Below are the code and all the weights of a small trained network. Each question names an input and a target symbol and asks about switching units off, where a switched-off unit gives its printed mean instead of its output.

import numpy as np


def w(rows, s, z=0):
    codes = np.array(rows[::2]) - 128.0
    scale = np.full(codes.shape[1], s)
    scale[-1] = z or s
    return codes * scale


def norm(h):
    return h / np.sqrt((h * h).mean(-1, keepdims=True) + 1e-5)


def f(y):
    return np.maximum(y, 0)


def softmax(a):
    e = np.exp(a - a.max(-1, keepdims=True))
    return e / e.sum(-1, keepdims=True)


def log_softmax(a):
    a = a - a.max(-1, keepdims=True)
    return a - np.log(np.exp(a).sum(-1, keepdims=True))


def net(x, mask):
    ids = ['ΓΞΠΨαβδεζημστφω'.index(c) for c in x.split()]
    T = len(ids)
    res = E[ids] + P[:T]
    u = 0
    for l in range(2):
        r = norm(res)
        for j in range(2):
            rows = slice(4 * j, 4 * j + 4)
            q, k, v = (r @ M[l][rows].T for M in (Q, K, V))
            z = softmax(np.where(np.tri(T) > 0, q @ k.T / 4**0.5, -1e9)) @ v
            o = O[l][rows]
            res = res + np.where(mask[u + j], z, o[:, -1]) @ o[:, :-1]
        u += 2
        y = f(norm(res) @ A[l][:, :-1].T + A[l][:, -1])
        res = res + np.where(mask[u : u + 8], y, B[l][:, -1]) @ B[l][:, :-1]
        u += 8
    return log_softmax(norm(res)[-1] @ U[:, :-1].T + U[:, -1])


Q, K, V, O, A, B = {}, {}, {}, {}, {}, {}
E = w([
[254,142,172,104],'Γ',
[91,134,124,105],'Ξ',
[78,133,128,104],'Π',
[239,145,162,88],'Ψ',
[76,132,157,142],'α',
[207,45,173,99],'β',
[75,120,155,117],'δ',
[230,152,130,140],'ε',
[152,68,54,188],'ζ',
[96,106,66,210],'η',
[107,122,158,82],'μ',
[89,135,136,93],'σ',
[103,37,148,127],'τ',
[84,237,185,107],'φ',
[91,237,201,124],'ω',
],0.0049)
P = w([
[120,156,121,157],'0',
[185,129,120,77],'1',
[96,77,213,145],'2',
[111,160,155,100],'3',
[177,130,116,85],'4',
[120,63,244,161],'5',
[114,160,156,106],'6',
[170,128,112,89],'7',
[152,63,254,189],'8',
[121,167,149,122],'9',
[164,128,112,90],'10',
[159,59,254,196],'11',
[118,165,146,124],'12',
[162,131,110,92],'13',
],0.0043)
Q[0] = w([
[119,120,107,173],'0.h0',
[136,174,2,75],'0.h0',
[150,140,129,60],'0.h0',
[138,154,80,62],'0.h0',
[142,23,77,164],'0.h1',
[104,203,227,199],'0.h1',
[136,103,180,183],'0.h1',
[113,159,49,154],'0.h1',
],0.015)
K[0] = w([
[135,128,96,172],'0.h0',
[106,142,48,57],'0.h0',
[111,115,162,48],'0.h0',
[113,140,106,50],'0.h0',
[119,7,49,152],'0.h1',
[105,218,210,226],'0.h1',
[125,112,149,204],'0.h1',
[107,163,46,130],'0.h1',
],0.015)
V[0] = w([
[91,102,225,69],'0.h0',
[105,93,213,64],'0.h0',
[124,96,145,97],'0.h0',
[131,106,150,98],'0.h0',
[125,66,3,136],'0.h1',
[128,125,133,131],'0.h1',
[134,116,43,138],'0.h1',
[138,207,166,154],'0.h1',
],0.0046)
O[0] = w([
[158,143,65,234,237],'0.h0',
[138,137,60,231,229],'0.h0',
[102,127,98,160,157],'0.h0',
[109,121,91,170,160],'0.h0',
[123,3,60,82,3],'0.h1',
[125,128,130,133,131],'0.h1',
[144,65,100,81,48],'0.h1',
[154,186,184,102,170],'0.h1',
],0.0044,0.0037)
A[0] = w([
[78,39,252,180,164],'0.n0',
[97,136,141,202,6],'0.n1',
[189,40,94,141,78],'0.n2',
[35,103,175,200,96],'0.n3',
[116,111,253,78,49],'0.n4',
[139,27,132,235,61],'0.n5',
[210,149,80,208,92],'0.n6',
[109,231,22,72,133],'0.n7',
],0.0063,0.0024)
B[0] = w([
[39,52,16,128,200],'0.n0',
[132,172,247,65,180],'0.n1',
[206,232,126,198,165],'0.n2',
[245,41,180,185,194],'0.n3',
[24,56,114,192,142],'0.n4',
[204,165,224,13,193],'0.n5',
[42,81,194,41,255],'0.n6',
[86,250,119,2,191],'0.n7',
],0.0078,0.0044)
Q[1] = w([
[87,87,204,136],'1.h0',
[140,96,106,159],'1.h0',
[130,163,120,106],'1.h0',
[140,218,90,71],'1.h0',
[237,93,157,194],'1.h1',
[79,65,205,89],'1.h1',
[120,164,42,64],'1.h1',
[160,255,116,49],'1.h1',
],0.009)
K[1] = w([
[52,116,116,178],'1.h0',
[118,151,172,90],'1.h0',
[147,113,101,143],'1.h0',
[215,91,55,149],'1.h0',
[217,121,118,229],'1.h1',
[54,152,199,160],'1.h1',
[156,160,45,75],'1.h1',
[188,137,191,2],'1.h1',
],0.0096)
V[1] = w([
[79,236,88,126],'1.h0',
[107,146,135,118],'1.h0',
[185,119,80,185],'1.h0',
[174,60,72,45],'1.h0',
[176,86,141,97],'1.h1',
[127,221,178,88],'1.h1',
[170,141,144,110],'1.h1',
[159,1,79,157],'1.h1',
],0.0032)
O[1] = w([
[133,247,181,128,118],'1.h0',
[114,134,125,95,143],'1.h0',
[170,100,115,236,57],'1.h0',
[27,111,77,236,94],'1.h0',
[58,145,139,86,136],'1.h1',
[126,21,39,194,242],'1.h1',
[99,95,113,103,156],'1.h1',
[87,254,232,22,4],'1.h1',
],0.0028,0.0029)
A[1] = w([
[143,141,45,91,33],'1.n0',
[35,168,181,179,133],'1.n1',
[85,57,141,253,137],'1.n2',
[105,54,12,111,41],'1.n3',
[101,119,59,15,2],'1.n4',
[112,201,14,92,96],'1.n5',
[123,37,190,214,24],'1.n6',
[150,107,140,37,215],'1.n7',
],0.0066,0.0024)
B[1] = w([
[157,177,69,153,140],'1.n0',
[184,29,125,104,243],'1.n1',
[37,153,89,63,171],'1.n2',
[172,165,203,47,149],'1.n3',
[232,30,85,133,179],'1.n4',
[33,247,98,117,163],'1.n5',
[183,182,55,157,190],'1.n6',
[71,122,115,203,253],'1.n7',
],0.012,0.0043)
U = w([
[106,95,56,182,96],'Γ',
[212,187,204,159,146],'Ξ',
[42,102,220,109,113],'Π',
[132,104,80,203,76],'Ψ',
[82,180,139,141,208],'α',
[101,172,77,156,198],'β',
[148,202,179,103,254],'δ',
[84,54,115,2,140],'ε',
[98,129,50,92,128],'ζ',
[39,109,65,65,133],'η',
[176,167,114,234,65],'μ',
[155,81,192,84,120],'σ',
[38,144,141,226,86],'τ',
[229,158,39,151,54],'φ',
[248,101,66,32,89],'ω',
],0.0094,0.0041)

Each question gives the input, a string of symbols that net reads in full, and the target symbol t.
The units are the heads (4 rows each of Q, K, V and O) and the neurons (one row each of A and B). Each row of codes is followed by its name. A weight is (code - 128) times the scale printed after its matrix; where a second scale follows, it is the last column's (O, A, B and U).
mask holds one flag per unit, layer by layer, with each layer's heads first. A switched-off unit (its flag False) gives its mean, the last column of its rows in O or B, instead of its output. The means were averaged over made-up inputs and are rounded, as every weight is.
A unit's drop is (log p(t) with every unit on - log p(t) with that unit switched off) / (log p(t) with every unit on - log p(t) with every unit switched off).
The circuit of an input: a set's keep is (log p(t) with only the set's units on - log p(t) with every unit switched off) / (log p(t) with every unit on - log p(t) with every unit switched off). Starting from the 12 units with the biggest drops (on a tie, the unit counted first), units are removed one at a time, each time the one whose removal leaves the highest keep (on an exact tie, the one counted first), for as long as the keep stays at least 0.8.
circuit, biggest first: the units of the circuit, biggest drop first
most important unit: the unit with the biggest drop
top k neurons: the k neurons with the biggest drops, biggest first
top k neurons in layer l: the k neurons of layer l with the biggest drops, biggest first
heads that matter: for each layer, one digit per head in row order, 1 if its drop is at least 0.15 and else 0, layers parted by /
drop when u is switched off: that unit's drop, to one decimal
input μ Ψ Ψ μ σ ω Γ Γ σ, target ω: heads that matter => 11 / 10
input Ξ Ψ Ξ Ξ Γ Π Ξ Γ Ψ Γ Ψ β Ξ, target Π: circuit, biggest first => 0.n0; 1.n6
input ω η Ψ Ξ Γ σ ζ Ξ α δ β, target Ξ: heads that matter => 01 / 00
input ω τ Ξ, target ω: circuit, biggest first => 0.h1; 1.n7; 0.n5; 1.n1
input Γ σ σ ε Ψ η δ ω η Ψ τ Ξ, target η: circuit, biggest first => 0.n0; 1.n2
input ω Ψ Ξ, target ω: heads that matter => 11 / 11
input Ψ φ τ Ψ μ ω ω σ Π, target ω: heads that matter => 11 / 00
input Γ Ψ α η ε ω σ ζ Ψ, target ω: top 4 neurons in layer 0 => 0.n5; 0.n3; 0.n7; 0.n0
input ε τ ζ Π α τ δ, target ω: top 4 neurons in layer 1 => 1.n7; 1.n6; 1.n1; 1.n2
input Ξ ω τ Ψ, target Ξ: heads that matter => 11 / 00
input ε ω Π η φ Ψ Ξ, target δ: heads that matter => 01 / 00
input ζ ω σ φ Γ, target τ: top 2 neurons => 0.n0; 0.n6
input α Π Ξ σ η, target ω: heads that matter => 11 / 00
input Γ δ η β Γ ω ω, target Ξ: top neuron in layer 0 => 0.n6
input Π Ξ σ σ Ψ ω μ μ σ, target ω: top 2 neurons in layer 1 => 1.n7; 1.n6
input φ φ ε Γ β, target Ξ: top 3 neurons in layer 1 => 1.n1; 1.n4; 1.n6
input α ω ω σ, target Ξ: most important unit => 0.h1
input σ Γ β Γ τ Ψ Ψ σ η Ξ α μ, target η: top 2 neurons in layer 1 => 1.n2; 1.n6
input α φ Ξ ε Γ, target τ: top 2 neurons in layer 1 => 1.n7; 1.n1
input ζ Ξ δ ε Γ Γ ω δ ω Ξ Ψ σ ζ, target ω: top neuron in layer 0 => 0.n6
input Ξ Γ β Ψ, target Π: top 2 neurons => 0.n0; 1.n6
input Π φ β ω Ψ φ ε Γ μ Γ δ, target Π: top 3 neurons => 0.n0; 0.n1; 0.n6
input Π δ δ ζ Π β Ψ δ τ τ δ, target Π: heads that matter => 00 / 00
input Ξ Π σ σ η, target ω: top 3 neurons in layer 1 => 1.n3; 1.n4; 1.n6
input η β φ ζ β Ξ α ε η Ξ η μ, target η: top 2 neurons => 1.n2; 0.n0
input μ β β Γ η σ Ξ α α ω, target Ξ: drop when 1.n7 is switched off => 0.2
input η Ξ φ Π Γ α Π τ τ Ψ ζ μ ζ, target ω: drop when 0.n6 is switched off => 0.2
input ω η σ τ δ Ψ ζ μ Ψ Ξ ω Γ η, target ε: drop when 0.h0 is switched off => 1.3
